Here is a tiny trained network, its code and every weight. The questions are about switching its units off for an input and a target symbol, where a switched-off unit gives its printed mean instead of its output.

import numpy as np


def w(rows, s, z=0):
    codes = np.array(rows[::2]) - 128.0
    scale = np.full(codes.shape[1], s)
    scale[-1] = z or s
    return codes * scale


def f(y):
    return np.maximum(y, 0)


def softmax(a):
    e = np.exp(a - a.max(-1, keepdims=True))
    return e / e.sum(-1, keepdims=True)


def log_softmax(a):
    a = a - a.max(-1, keepdims=True)
    return a - np.log(np.exp(a).sum(-1, keepdims=True))


def net(x, mask):
    ids = ['ΣΦΨβδεηθλξπτ'.index(c) for c in x.split()]
    T = len(ids)
    res = E[ids] + P[:T]
    u = 0
    for l in range(2):
        r = res
        for j in range(2):
            rows = slice(4 * j, 4 * j + 4)
            q, k, v = (r @ M[l][rows].T for M in (Q, K, V))
            z = softmax(np.where(np.tri(T) > 0, q @ k.T / 4**0.5, -1e9)) @ v
            o = O[l][rows]
            res = res + np.where(mask[u + j], z, o[:, -1]) @ o[:, :-1]
        u += 2
        y = f(res @ A[l][:, :-1].T + A[l][:, -1])
        res = res + np.where(mask[u : u + 4], y, B[l][:, -1]) @ B[l][:, :-1]
        u += 4
    return log_softmax(res[-1] @ U[:, :-1].T + U[:, -1])


Q, K, V, O, A, B = {}, {}, {}, {}, {}, {}
E = w([
[99,76,8,169,172,134,152],'Σ',
[156,162,126,181,123,107,125],'Φ',
[131,142,138,133,125,132,103],'Ψ',
[44,93,127,158,141,59,163],'β',
[92,110,94,85,119,159,105],'δ',
[174,152,123,109,139,173,101],'ε',
[114,145,146,132,113,112,120],'η',
[124,54,143,126,147,169,191],'θ',
[171,154,131,130,114,141,120],'λ',
[146,162,68,131,93,100,162],'ξ',
[95,109,64,74,88,114,166],'π',
[185,181,93,62,136,139,176],'τ',
],0.017)
P = w([
[173,16,172,141,60,68,103],'0',
[73,195,147,161,78,221,168],'1',
[152,57,144,99,98,34,127],'2',
[72,176,143,151,101,213,200],'3',
[132,125,117,78,146,9,129],'4',
[68,175,142,154,110,216,215],'5',
[123,218,77,91,192,1,66],'6',
],0.007)
Q[0] = w([
[87,123,100,8,166,201,51],'0.h1',
[239,86,74,120,90,62,85],'0.h1',
[45,196,46,165,105,158,239],'0.h1',
[162,174,184,86,119,66,164],'0.h1',
[148,89,94,104,163,163,120],'0.h2',
[112,124,138,160,147,170,79],'0.h2',
[161,129,184,95,112,166,171],'0.h2',
[182,98,149,168,196,187,200],'0.h2',
],0.016)
K[0] = w([
[97,95,127,4,164,174,94],'0.h1',
[175,161,89,114,16,127,70],'0.h1',
[65,116,60,141,159,67,213],'0.h1',
[182,167,164,85,117,112,185],'0.h1',
[147,102,122,91,153,135,120],'0.h2',
[144,97,118,164,141,163,106],'0.h2',
[106,159,141,123,144,174,158],'0.h2',
[198,82,159,138,160,164,195],'0.h2',
],0.019)
V[0] = w([
[194,56,108,128,38,252,157],'0.h1',
[119,116,255,141,125,112,201],'0.h1',
[52,110,221,151,46,161,161],'0.h1',
[170,99,162,125,135,144,172],'0.h1',
[164,153,159,141,203,220,253],'0.h2',
[64,191,155,176,89,158,170],'0.h2',
[163,101,222,75,116,76,145],'0.h2',
[89,137,87,144,87,108,72],'0.h2',
],0.0069)
O[0] = w([
[124,163,74,193,79,68,91,143],'0.h1',
[29,156,131,118,201,149,102,1],'0.h1',
[120,165,70,89,158,165,85,38],'0.h1',
[61,143,137,171,144,97,116,98],'0.h1',
[1,109,124,171,65,63,106,88],'0.h2',
[116,121,132,135,87,151,59,99],'0.h2',
[136,62,119,163,145,134,135,80],'0.h2',
[171,155,137,107,140,160,120,158],'0.h2',
],0.0073,0.0058)
A[0] = w([
[110,145,78,196,149,147,123,4],'0.n1',
[162,141,188,106,106,43,104,153],'0.n2',
[116,153,143,149,224,65,85,147],'0.n3',
[139,197,31,90,216,6,62,66],'0.n4',
],0.014,0.0026)
B[0] = w([
[205,114,138,119,129,156,155,194],'0.n1',
[175,86,126,63,143,193,124,215],'0.n2',
[192,128,110,73,95,154,104,150],'0.n3',
[29,115,150,146,97,37,2,254],'0.n4',
],0.012,0.005)
Q[1] = w([
[132,96,202,117,221,61,75],'1.h1',
[137,43,174,129,125,131,178],'1.h1',
[67,86,97,101,136,152,110],'1.h1',
[62,176,115,186,51,111,151],'1.h1',
[41,117,115,69,117,68,210],'1.h2',
[110,15,141,48,177,176,151],'1.h2',
[198,152,59,26,64,126,165],'1.h2',
[115,89,6,179,223,112,108],'1.h2',
],0.015)
K[1] = w([
[163,174,181,54,73,151,91],'1.h1',
[173,83,147,56,149,95,132],'1.h1',
[84,107,93,86,130,178,133],'1.h1',
[80,69,165,192,121,134,208],'1.h1',
[47,129,45,82,82,145,210],'1.h2',
[91,33,144,33,139,211,107],'1.h2',
[218,175,120,6,121,100,217],'1.h2',
[190,66,7,164,196,141,121],'1.h2',
],0.015)
V[1] = w([
[156,14,52,109,135,155,81],'1.h1',
[93,136,160,103,73,172,104],'1.h1',
[205,131,169,160,157,103,80],'1.h1',
[174,254,43,121,90,104,93],'1.h1',
[82,114,188,69,77,74,98],'1.h2',
[118,188,128,123,121,173,137],'1.h2',
[175,170,185,93,160,64,176],'1.h2',
[160,45,176,181,119,93,192],'1.h2',
],0.0099)
O[1] = w([
[242,102,21,160,187,169,133,255],'1.h1',
[150,129,135,56,34,180,103,103],'1.h1',
[128,112,229,181,113,180,174,139],'1.h1',
[201,253,204,75,143,61,204,147],'1.h1',
[210,110,44,183,204,153,150,96],'1.h2',
[62,83,80,166,138,72,150,96],'1.h2',
[142,183,137,195,160,131,94,114],'1.h2',
[234,208,158,77,133,131,26,182],'1.h2',
],0.0061,0.012)
A[1] = w([
[124,188,150,204,125,137,192,254],'1.n1',
[30,189,141,166,133,84,45,41],'1.n2',
[81,183,135,198,35,227,94,95],'1.n3',
[58,214,145,101,205,246,161,113],'1.n4',
],0.013,0.0017)
B[1] = w([
[160,62,154,83,142,115,78,253],'1.n1',
[99,138,101,221,205,119,188,230],'1.n2',
[117,115,228,238,32,188,144,196],'1.n3',
[40,153,177,39,248,234,103,185],'1.n4',
],0.011,0.0035)
U = w([
[230,65,100,144,189,150,182,254],'Σ',
[121,104,148,53,108,38,10,226],'Φ',
[115,151,117,155,161,65,112,230],'Ψ',
[152,115,160,146,169,122,116,8],'β',
[147,254,78,141,124,176,92,80],'δ',
[122,146,72,179,98,156,99,71],'ε',
[137,137,131,148,157,133,127,57],'η',
[144,136,134,135,151,131,121,17],'θ',
[123,140,118,115,187,151,119,83],'λ',
[142,131,149,139,131,124,129,51],'ξ',
[131,185,65,117,105,123,149,83],'π',
[144,147,129,142,138,130,114,45],'τ',
],0.0064,0.0031)

Each question gives the input, a string of symbols that net reads in full, and the target symbol t.
The units are the heads (4 rows each of Q, K, V and O) and the neurons (one row each of A and B). Each row of codes is followed by its name. A weight is (code - 128) times the scale printed after its matrix; where a second scale follows, it is the last column's (O, A, B and U).
mask holds one flag per unit, layer by layer, with each layer's heads first. A switched-off unit (its flag False) gives its mean, the last column of its rows in O or B, instead of its output. The means were averaged over made-up inputs and are rounded, as every weight is.
A unit's drop is (log p(t) with every unit on - log p(t) with that unit switched off) / (log p(t) with every unit on - log p(t) with every unit switched off).
The circuit of an input: a set's keep is (log p(t) with only the set's units on - log p(t) with every unit switched off) / (log p(t) with every unit on - log p(t) with every unit switched off). Starting from all 12 units, units are removed one at a time, each time the one whose removal leaves the highest keep (on an exact tie, the one counted first), for as long as the keep stays at least 0.8.
circuit, biggest first: the units of the circuit, biggest drop first
k most important neurons: the k neurons with the biggest drops, biggest first
top k neurons in layer l: the k neurons of layer l with the biggest drops, biggest first
heads that matter: for each layer, one digit per head in row order, 1 if its drop is at least 0.15 and else 0, layers parted by /
input τ Σ Σ, target Φ: circuit, biggest first => (1.h2; 0.n4)
input Σ Σ τ ξ π η Ψ, target Σ: circuit, biggest first => (0.n2; 0.n3; 1.h1)
input ξ β ξ τ Σ ξ ξ, target Ψ: heads that matter => 00 / 10
input Σ β η π ξ δ, target λ: heads that matter => 10 / 00
input Φ Ψ β π, target λ: circuit, biggest first => (0.h1; 1.n4)
input π Σ ξ Σ η, target Σ: heads that matter => 00 / 01
input Σ τ τ, target Φ: circuit, biggest first => (0.h1; 0.n4)
input β δ Σ β β Φ, target λ: most important neuron => (1.n4)
input θ Σ Σ θ, target ε: circuit, biggest first => (0.h2; 1.h1)
input Σ ξ δ θ π Σ ξ, target Φ: top 3 neurons in layer 0 => (0.n2; 0.n4; 0.n1)
input π Σ Σ Σ ξ Ψ, target Σ: circuit, biggest first => (1.h1; 0.n4)
input ξ δ ξ, target Φ: circuit, biggest first => (0.n4; 0.h1)
input Σ δ Σ ε β θ, target ε: circuit, biggest first => (0.h2; 1.h1; 1.n3)
input ξ Σ Σ δ Ψ δ, target Σ: circuit, biggest first => (1.h1; 0.n4)
input Σ β Σ, target Φ: circuit, biggest first => (0.n4; 0.h2)
input Σ π δ δ λ ξ δ, target Ψ: 2 most important neurons => (1.n2; 0.n4)
input δ Σ δ Σ ξ ξ ξ, target Ψ: 2 most important neurons => (0.n4; 1.n2)
input π ξ π π, target π: heads that matter => 10 / 11
input Σ π Σ τ θ π η, target Σ: circuit, biggest first => (1.h2; 0.n2)
input λ Σ Σ τ Σ, target Ψ: 4 most important neurons => (1.n2; 0.n4; 0.n1; 0.n2)
input η ε δ τ, target Ψ: circuit, biggest first => (0.h2; 1.h1; 0.h1; 1.n2)
input θ τ β Φ τ ε, target λ: 2 most important neurons => (1.n4; 0.n4)
input δ τ ξ δ ξ τ δ, target Ψ: circuit, biggest first => (0.n4; 1.n2)
input Σ Σ π Σ δ Σ β, target Σ: heads that matter => 11 / 11
input π τ β Σ Σ δ Φ, target Σ: heads that matter => 00 / 01
input θ η λ ξ Σ Σ ε, target Σ: heads that matter => 10 / 01
input ξ Σ π θ λ λ, target ε: heads that matter => 01 / 10
input Σ Σ π π Σ θ π, target Ψ: heads that matter => 00 / 00
